Here is a tiny trained network, its code and every weight. The questions are about switching its units off for an input and a class, where a switched-off unit gives its printed mean instead of its output.

import numpy as np


def w(rows, s, z=0):
    codes = np.array(rows[::2]) - 128.0
    scale = np.full(codes.shape[1], s)
    scale[-1] = z or s
    return codes * scale


def f(y):
    return np.maximum(y, 0)


def log_softmax(a):
    a = a - a.max(-1, keepdims=True)
    return a - np.log(np.exp(a).sum(-1, keepdims=True))


def net(x, mask):
    res = np.array(x, float).reshape(1, 7) / 4 @ E
    y = f(res @ A[0][:, :-1].T + A[0][:, -1])
    res = res + np.where(mask, y, B[0][:, -1]) @ B[0][:, :-1]
    return log_softmax(res[-1] @ U[:, :-1].T + U[:, -1])


A, B = {}, {}
E = w([
[32,192,31,114],'x0',
[129,128,129,127],'x1',
[236,208,53,188],'x2',
[115,35,68,249],'x3',
[128,127,127,125],'x4',
[127,129,129,128],'x5',
[129,126,128,127],'x6',
],0.011)
A[0] = w([
[34,34,156,105,179],'neuron 1',
[243,186,46,176,166],'neuron 2',
[3,155,2,140,107],'neuron 3',
[99,36,55,245,35],'neuron 4',
[146,226,169,51,4],'neuron 5',
[219,31,189,155,115],'neuron 6',
],0.0098,0.0024)
B[0] = w([
[67,73,172,186,221],'neuron 1',
[25,31,201,225,252],'neuron 2',
[163,235,199,158,250],'neuron 3',
[190,106,15,11,235],'neuron 4',
[173,48,56,49,212],'neuron 5',
[174,255,190,131,212],'neuron 6',
],0.0098,0.013)
U = w([
[51,52,157,173,88],'0',
[169,251,156,135,57],'1',
[167,83,50,72,254],'2',
],0.018,0.0028)

Each question gives the input, the list of numbers given to net, and the class t.
The units are the neurons (one row each of A and B). Each row of codes is followed by its name. A weight is (code - 128) times the scale printed after its matrix; where a second scale follows, it is the last column's (A, B and U).
mask holds one flag per neuron, in row order. A switched-off neuron (its flag False) gives its mean, the last column of its row in B, instead of its output. The means were averaged over made-up inputs and are rounded, as every weight is.
A unit's drop is (log p(t) with every unit on - log p(t) with that unit switched off) / (log p(t) with every unit on - log p(t) with every unit switched off).
The circuit of an input: a set's keep is (log p(t) with only the set's units on - log p(t) with every unit switched off) / (log p(t) with every unit on - log p(t) with every unit switched off). Starting from all 6 units, units are removed one at a time, each time the one whose removal leaves the highest keep (on an exact tie, the one counted first), for as long as the keep stays at least 0.8.
circuit, biggest first: the units of the circuit, biggest drop first
most important unit: the unit with the biggest drop
k most important neurons: the k neurons with the biggest drops, biggest first
drop of u: that unit's drop, to one decimal
input [6,8,3,-8,6,-2,-4], class 2: circuit, biggest first : [neuron 5]
input [8,-6,8,7,7,1,3], class 0: 2 most important neurons : [neuron 2; neuron 6]
input [4,1,8,8,4,-6,1], class 0: 2 most important neurons : [neuron 2; neuron 5]
input [-1,-1,-5,-7,2,6,1], class 2: 2 most important neurons : [neuron 2; neuron 5]
input [7,0,-6,5,-7,-8,-6], class 1: 3 most important neurons : [neuron 3; neuron 2; neuron 4]
input [5,-4,6,3,-1,-1,6], class 0: 2 most important neurons : [neuron 2; neuron 6]
input [-2,-2,-1,1,2,6,-8], class 1: 4 most important neurons : [neuron 2; neuron 5; neuron 4; neuron 1]
input [5,-7,-4,-4,3,4,-8], class 1: 2 most important neurons : [neuron 2; neuron 3]
input [-3,-6,7,-8,-5,-5,0], class 2: 2 most important neurons : [neuron 5; neuron 1]
input [7,-5,7,-8,4,-7,-2], class 2: 3 most important neurons : [neuron 5; neuron 6; neuron 1]
input [3,-5,0,-4,-7,-1,8], class 2: 2 most important neurons : [neuron 6; neuron 5]
input [8,5,3,7,1,3,2], class 1: 2 most important neurons : [neuron 3; neuron 5]
input [-8,8,3,8,-7,-8,4], class 1: 2 most important neurons : [neuron 6; neuron 5]
input [-8,2,1,3,6,1,-5], class 1: circuit, biggest first : [neuron 6]
input [-2,-5,4,2,7,-6,8], class 0: 2 most important neurons : [neuron 2; neuron 3]
input [7,-8,8,-8,-1,-6,-7], class 0: 4 most important neurons : [neuron 2; neuron 4; neuron 6; neuron 5]
input [-5,-5,-1,-7,-8,-5,-7], class 2: drop of neuron 3 : 0.6
input [8,0,-5,2,-3,7,-8], class 1: drop of neuron 2 : 0.2
input [4,-4,8,1,8,-5,-7], class 0: drop of neuron 2 : 1.6
input [-7,2,7,3,-1,6,-8], class 0: drop of neuron 2 : 5.8
input [-8,-1,-1,4,-3,6,2], class 1: most important unit : neuron 6
